B:
0: [ -67  -20  -65    8   75 -189  128   17  -13  -35   22  147  -25   21
    1   49   52  -14   57   20  -70  -36  -48 -150   87  152]
1: [ 228  315  -20   -9  -59  -35   17  182  122 -151   49  181  194  225
   79  111  154   -3   48  -67 -274  111 -126 -110  -17  263]
2: [ 341  459  -46  411  194  176 -390   -5   69 -263  378  -55  209  204
 -136 -257   76    1   14 -101    4 -103  -65  435 -168 -587]
3: [ 103   78    3  -17  -15  -70  133   84   72 -162  -61   91  -49  181
   97  104   23    8  104   15 -214  -20  -14 -144   62  289]
4: [ 369  344   67  -31   87  117  -41   97  193 -233    3  343  245  310
 -110   23  398 -140  156   68 -117   24 -157   76  -65  123]
5: [-453 -357   89 -118  163 -207   95  -83 -242  161   -2    9 -171 -416
  -29  -11 -220  114 -229  220  250  -11  -31 -165  -15   -3]
6: [ 226   89  -32 -158  -41 -118  228  112  159 -144 -124  319   24  326
    5  169  324  -95  244   69 -241    9  -79 -224   97  492]
7: [  81   81  -45   -3   27 -143  121   78   54  -84   13  192   27  139
   11   83  140  -28  100   14 -135   -3  -63 -131   67  234]
8: [ -27  108 -141  192  -27 -173  -88  113 -108  -23  287 -162  -22   -3
   94  -22 -204  204 -123 -112  -76   12   23  -23  -14 -128]
9: [-327 -231  192   20  283  -97   82 -124 -138   46  -57  142 -105 -350
  -72  -40 -113  -22 -140  217  255  -82  -60  -10    6  -42]
10: [-369 -218  238   23  309  -19   11 -152 -158   23  -56   63  -99 -415
  -60  -84 -207    0 -207  225  276  -78  -64   35  -49 -147]
11: [ -37  -96  -92   70  124 -149   89 -128   16  -87   14   33 -149   84
  -58  -64   36  -52  171   46  -77 -159  -15  -66   72   14]
12: [-115 -139   73  112  169 -128   46  -70  -81  -11   54   33 -157 -119
  -45  -45  -77   31  -31  127  127 -110   -2   36   15  -47]
13: [ -91 -138  277  212  181   -7   35 -212   32  -94 -112 -109 -263 -172
   85  -74 -270  -33   -4  125  -67 -136  -63   81  -44   68]
14: [ 330  371   -6   62  -56  -70   56  283  127 -154   98  287  218  287
   68  167  246    4   57  -70 -210  109  -93  -48   30  304]
15: [ -72   23    2   78   98  -44   60    2  -19 -159  -18   -3  -74   14
   75    8 -140   26   12    3  -93  -85   18  -70   57   30]
16: [-302 -235  224    7  286  -53  -17 -213 -115   79  -32   77  -97 -383
 -120 -120 -100  -40 -151  249  244  -61 -136   43 -100 -119]
17: [-207 -160  103   44  133  -97   74 -153  -34  -33  -82  -51 -173 -173
   56  -39 -199   -6  -20   94  -66  -77  -69  -97   -2   83]
18: [-127   10  -78 -104   95   -2   82   60  -70 -192  -50   55  -17   53
   33   35  -79   45    6   44  -24  -76   69 -155   79   -1]
19: [  35  -25  -20   39  126  -36    2  -47  -12 -129   48   35  -96   89
  -77  -61   39    6   79  102   35 -127   16   34    2  -78]
20: [-639 -435  251   35  288 -239    6 -209 -307  310   51  -35 -171 -753
  -47 -103 -367  100 -406  253  386   14 -138  -48 -103 -145]
21: [-327 -174   88   51  119 -141  121 -111  -81  -11  -95  -73 -169 -258
  135    9 -315   32  -90   41  -92  -50  -48 -179   43  125]
22: [-105 -190   -8   63   88 -128  193  -97   -9 -147 -115  -61 -310   54
   85   17 -169   12  143   64 -114 -192   89 -129  133  154]
23: [  41   32  -76   52   63  -56  -73  -35  -17  -88  134  -51  -44   76
  -50  -87   -5   51   34   36  -40  -63  -28   13  -56 -119]
24: [ 162  128  -46  266   18 -105  -67   32   24 -111  202 -103  -83  137
   50  -47  -76   88   42  -63 -125  -70    2   92  -16  -57]
25: [ 452  481  -70  -48 -111 -102    7  345  171  -84  178  434  399  366
  -25  184  497  -28   75  -68 -224  220 -206  -77  -30  357]
26: [ -86  -85  -71    6   86 -148   80  -32  -48  -53   35   36 -106   15
  -20   -8  -17   24   52   60  -18  -86    2 -106   53   34]
27: [ 119  146  -68  262   19  -93  -79   54   -5 -121  218 -122  -58  114
   68  -45 -121  112    4  -86 -120  -62   20   79  -10 -103]
28: [ 118  287 -149  239   79  -35 -213   41   -6 -117  315  -54  152  100
  -38 -132   -2   63  -27 -128  -85  -17  -69  125  -77 -312]
29: [  34  -33 -129   13   -6 -273  174   65    8   -7   67  149  -74  135
    4   88  128   14  124    7 -114  -34  -24 -179  114  252]
30: [-168  -47  119  118  161   -3   53 -122   -4 -145 -101  -61 -131 -121
   98  -39 -250  -22  -12   34 -111 -105  -33  -46   19   27]
31: [-311 -208   99  123  176 -217  141 -117  -95   55  -36   25 -174 -288
   60    1 -216    4  -78   73   27  -75  -56 -110   68   99]
32: [  96   59  -54  -11   57 -129   89  119   -4  -81   74  217   20  144
  -56   69  181   17   68   66   23  -30   -4  -57   62  117]
33: [ 116   69   33   -3   21  -26   63  121   10 -162    8   73  -57  149
   42   74   14   71   31   75  -47  -36   40  -34   23  135]
34: [-209 -215   43   58  149 -232   77 -103 -104  104   63   53 -148 -211
  -54  -36  -58   26  -55  131  114  -59  -68  -59    6   24]
35: [ 385  238   73    8  -71  -15    0  217  110 -143   89  168   63  295
   19  111  214   62   56   67 -115   67  -51   38  -59  251]
36: [-319 -280  190  -31  197  -64  110 -214  -67  -11 -174  -25 -224 -285
   28  -46 -233  -29  -54  189   26  -97  -69 -110  -11   94]
37: [ 131  263 -156  273  112   46 -291  -64    6 -178  315 -183   86  125
  -65 -229  -61   54   15 -118  -96  -93  -47  199 -121 -468]
38: [ 178  251  -88  -31  -46 -143   46  189   73  -55  115  252  207  186
   12  112  239   -1   43  -50 -185  118 -136 -137   11  247]
39: [ -23   -2  -86   11   56 -193  106   54  -24  -27   71  146  -11   51
  -15   50   83   15   49   24  -39  -26  -33 -127   73  123]
40: [ -20 -100  -86  -47   15 -120   88  -46   -5  -96   -9  -43 -168  108
   15   -3  -35   41  111   64 -123  -94   17 -144   34  106]
41: [ 300  203  -40  222   45   16 -190  -11   73 -160  238  -87  -13  228
  -63 -134   65   50   86   -6  -86  -80  -37  209 -118 -202]
42: [-169 -151   -4 -119  105 -106    7  -92  -83   29   26   27  -65 -121
  -82  -60  -10   31  -44  153   63  -24  -82 -109  -61  -18]
43: [ -25 -120   35   22  172  -41  103  -87   -6 -149  -66   82 -177   62
  -62  -31   18  -39  123  148   53 -180   43   -1   63   12]
44: [-118 -124 -154  -19   22 -227  160   21  -71  -49   32    7 -161   60
   37   48  -57   70   75   17  -73  -90   61 -207  125  124]
45: [ 189  389 -135  209    0   61 -208   95   52 -237  237 -130  160  203
   78  -82  -90   85  -10 -184 -254    5  -43   74  -79 -214]
46: [  -3  -72    5    8   97  -45   58  -13  -33 -135    1   13 -151   73
  -21  -13  -30   44   56  118   29 -123   58  -18   29    2]
47: [-310 -193  188  -69  232  -42   62  -62 -151    9  -69  110  -76 -319
  -42  -10 -139   29 -180  225  237  -41  -38  -46  -22  -25]
48: [ 165   44   39   25    9 -133  193  188   28 -127   -9  219  -82  198
   47  166  121   40   89   80  -30  -39   55  -67  117  315]
49: [ 242  260  -58 -102  -54  -67  -33  173   85  -59  127  231  227  211
  -44   72  292    8   34   13 -148  139 -162  -88  -77  189]
50: [ 250  145  -58 -127  -36  -51   48  114   99 -128   28  203   79  288
  -52   72  280  -12  142   69 -141   31  -77  -97  -16  225]
51: [ 213  140   14  -98   17    7   97  154   75 -199  -39  230   42  263
  -10  110  205   -7  112   91  -76  -13   -2  -67   38  223]
52: [ -39  -97  -67   52   55 -194  140  -28  -11  -59   11   37 -163   68
   19   26  -15   15  107   39  -87 -102   12 -122   93  143]
53: [-199 -190  168  111  238  -49   83 -265   14  -69 -145   -4 -208 -183
   -4  -95 -156 -108   55  130  -36 -159  -87  -10    6   35]
54: [ -70  -82  -10   33   39  -71  110  -32  -16 -159  -63  -99 -210   57
  111   21 -194   62   64   33 -143 -117   66 -124   68  115]
55: [ 213  443 -119  368    7   96 -313  111   13 -259  347 -272  131  174
  117 -136 -233  167  -88 -233 -218  -17    8  207 -115 -393]
56: [ -14 -111  -73  -24   97 -116   92  -83    1  -96  -10   55 -147  104
  -68  -35   65  -24  150  102  -31 -135    7  -87   51   47]
57: [-617 -457  182   19  245 -296   96 -257 -236  288  -19  -27 -215 -659
  -14  -76 -327   38 -274  203  221  -14 -155 -154  -39    3]
58: [ 104  107  -17  -70   81  -15   63   34   73 -158  -32  203   62  170
  -49   31  182  -65  119   69  -93  -33  -65  -78   19  129]
59: [-601 -374  -10 -125  222 -357   44 -144 -295  359  134  125   -7 -594
 -152  -73  -87   59 -295  190  333   65 -182 -208  -46 -108]
60: [  45  -24  -98   -5   43 -203   79   14    3   -3   94  142  -34   99
  -72   15  167   -3   99   57  -36  -36  -59  -96   35  115]
61: [  38   47  -70 -138   59  -24   76   46   22 -160  -37  157   26  163
  -43   35  130  -19  101   80  -69  -43  -17 -132   34  102]
62: [ 175  256 -151  222    0   -5 -174   29   35 -193  239 -177   27  204
   48 -105  -94   94   43 -138 -212  -58   -7   81  -61 -211]
63: [  22  -32    5   21   30  -31   71  -19   15 -177  -48  -76 -177  115
   78    7 -121   53   81   54 -138 -107   48  -74   29   99]
64: [ 301  195    7   18   14 -127   67  124  132  -61   82  330  127  242
  -73   86  370  -73  139   48 -110   48 -142  -17    1  275]
65: [ -76  -43  -82   27   50 -129  106  -26  -12 -107   -7   -8 -113   58
   51   13  -79   20   80   -1 -137  -86   10 -146   77   95]
66: [ 106  248 -175   53  -30  -32 -211  136  -63  -88  314  -97  151  115
  -13  -72  -21  171 -100  -75  -65   60  -35   22 -117 -241]
67: [ 146  294  -78   16  -46 -152   69  290   22  -69  143  268  230  155
   67  169  168   55  -33  -83 -137  132  -79 -132   58  242]
68: [  69  223  -56  256  125   94 -140 -105   72 -283   81 -170   -2  125
   64 -149 -178  -17   82 -124 -247 -137  -25   93  -33 -237]
69: [  55   -4   13   93   37  -70   30   -7   11 -121   35  -54 -143   86
   51   -7  -85   60   50   40  -97  -83   14  -14    6   62]
70: [  70  -15  -21   44   69 -103   26   19  -18  -70   94   62  -87   91
  -56  -12   62   46   52   93   34  -76    8   10    4   11]
71: [ 225  238   -3 -102  -23   37    2  159   88 -184   17  178  144  244
    4   80  183    9   58   37 -153   61  -72  -70  -39  180]

[-147  218 -527   -8  385 -148  -95  341   63  554 -332  194  -42 -161
 -479  230 -122  144  -94 -256  -32  225 -115   13  -33  458 -104 -274
 -116  328] : 19
[ 198  -65  408  175 -155  266   29 -312  -18 -477  396    0   73   65
  381 -418  144 -267  -46  -42 -170 -387  132 -102   35 -414  141  216
  204  -44] : 20
[-224 -108  -56 -103   81  207   78   78  -51 -108  -90  325  -42 -293
 -313 -270   62 -151  -49 -315  -55 -328 -302  -79   57  -72  143  216
  337  270] : 4
[ 183  -82  396   53 -257  191   19 -274   -1 -557  345  -65   36  147
  554 -401  211 -329   96   26 -151 -303   97   41   51 -343   30  154
  272 -190] : 17
[-284   67 -248  167   64  254 -135   46  124  141    7  127  -76 -267
 -313  -36 -175  -45 -371  -99 -134 -188  -27   45  -81 -155 -111   46
   49  127] : 48
[ 272    7  369  155 -101   84 -104 -189  -51 -389  384 -158   54  255
  664 -287  241 -204  161  142 -100 -129  100   57  122 -204   18 -117
  183 -149] : 38
[ 180  280  -75  136  194 -119  -78   58  -23   92   88 -148   88  210
  231   98    2  -79   37   31   27  173  115   34  -23  187  -55 -340
 -151  117] : 28
[ -11  120  -21   35   44   21   -5   -6   53  -66   18  -50   75  101
  236  -96  148 -142    0  -68   -6   -9   42   72   36   -9  -64 -157
   72   94] : 58
[-237  126 -371   13  203  194   52  212  -35  176 -158  286  -42 -382
 -556  -53 -250 -119 -220 -431    2  -62 -265 -210 -170  161   97  164
  -30  439] : 10
[-121  227 -429    7  349 -170 -144  317   45  457 -252   66  -27  -27
 -216  226  -21  112  -16 -103   16  251 -106  117   35  404 -148 -405
  -62  240] : 37
[-110  255 -426 -190  254  -65  193  276  -80  170 -304  211   20 -197
 -531  123 -262 -224  -14 -414  113   83 -222 -141 -231  416   73   43
 -133  444] : 61
[ 181    2  239  152  -83  258   90 -179  -44 -351  269   72   95  -23
  295 -430  124 -244  -12 -299 -101 -181   19 -268  -28 -187  195  232
   84  160] : 47
[-226   30 -258  -25   52   90  -69   96  113  120 -120  166  -94 -197
 -310   -2 -103  -66 -180 -118 -138 -137  -60  124  -49    7 -139   26
  117   51] : 69
[ 203   41   82   11  -59   64   -3  -30  -68 -239  174   48  -31   10
  160 -191  -44 -235  122 -132 -120  -62  -34  -79  -81   59   50  106
   54  -21] : 3
[-151  288 -496  -70  300 -111  -26  299  -22  346 -236  115  -66 -164
 -582  321 -379  -93 -131 -124   42   94 -125   62 -208  372  -97 -154
 -172  262] : 52
[-140  195 -501   54  368 -184 -206  324  130  614 -303  114  -49  -68
 -281  237    7  242  -81 -134  -79  289  -40  129   68  424 -207 -431
  -81  212] : 16
[-231  173 -438   -3  129  110  -59  239   14  202 -140  153 -112 -286
 -447   90 -332 -129 -183 -228  -27   46 -198  -17 -212  218  -94   31
  -81  217] : 55
[  96   20  213   15 -108  116   43 -156  -21 -371  206  -34   44   95
  288 -227   87 -299   36    0  -72 -245   54   45  -10 -203   25   73
  173  -48] : 53
[ -27  109 -130  -37  179   56    9  131 -153  -28   24  165  -64 -173
 -389   26 -269 -208  -31 -101   -2 -187 -208  -52 -123  110  110   68
   54  208] : 29
[ -22  -35  -57 -176   39   64  117   71  -78 -151  -71  270  -56 -190
 -283 -171  -60 -230   76 -285  -83 -224 -213  -77  -61   90  116  232
  202  149] : 40
[-108  137 -309  109  254   28 -125  177   35  319  -90  157  -50 -174
 -357   83 -146   59 -175 -152  -89   12  -72  -16  -38  166  -42 -127
  -41  228] : 12
[ 122   42  169   -5  -73  161   85  -79 -126 -396  215   31   21   -4
  167 -257  -29 -357   79 -131  -21 -204  -93 -105  -86  -93  136  177
  121   77] : 65
[-180  241 -371   -4  245   15  -52  256  -72  192 -111   73  -53 -160
 -375  176 -288 -140 -116 -100   83   42 -206   28 -150  238  -41 -141
  -77  277] : 0
[ -67  215 -309   32  273  -19  -74  238  -82  218  -73   91  -42 -126
 -319  140 -229  -74  -58 -123   36   70 -171  -23 -103  276    1 -154
  -82  271] : 39
[  30  121 -300   47  224  -55 -102  221   21  310 -134  169  -48 -115
 -177    5  -30   75   20 -283 -107  200 -103  -88  -15  360  -30 -138
  -61  213] : 51
[-260   48 -238  -72   58  116  -21  127   36   27 -117  156  -80 -207
 -301  -20 -119 -156 -127 -127  -46 -160 -167  100  -65   13  -81   41
  151  122] : 62
[ 271   41   51  -59  125 -152   28   44  -43  -19  -12  103   44  123
  168 -136  200  -54  256 -200 -108   58   -4  -63   91  250   77 -104
   88   86] : 42
[ 262   -5  368  132 -262  209  -49 -219  -71 -566  447 -148   12  159
  659 -383  102 -361  141   40 -111 -144   45  -30  -27 -233   35  108
  142 -184] : 21
[-258   68 -176   45   98  172   10   39   92   59  -87  130   19 -168
 -195  -94   14  -99 -236 -192  -37 -177  -58   22   -9 -106  -35   13
  118  234] : 43
[ 101  201 -135  185  300  -68  -96   89   20  271   -1   21   83   65
   21   36   74   85  -62 -124  -38  122   74  -60   60  176   10 -298
  -97  256] : 2
[ -55   79 -165  -73  137   76   20  141 -130  -33  -11  202  -91 -222
 -429    5 -284 -218  -33 -149  -27 -185 -227  -55 -144  122   92  129
   69  187] : 57
[-137  190 -417   14  351 -177 -192  272   66  481 -218   97  -81  -63
 -405  309 -134  135 -104   35  -65   91  -35  209   19  307 -183 -367
  -33  129] : 64
[-246   78 -193  -86  -56   99   38   23  132  -61 -114   50  -22  -93
 -106  -33  -43 -224 -153 -100  -52 -146   -7  168  -86  -74 -171   39
  118   28] : 36
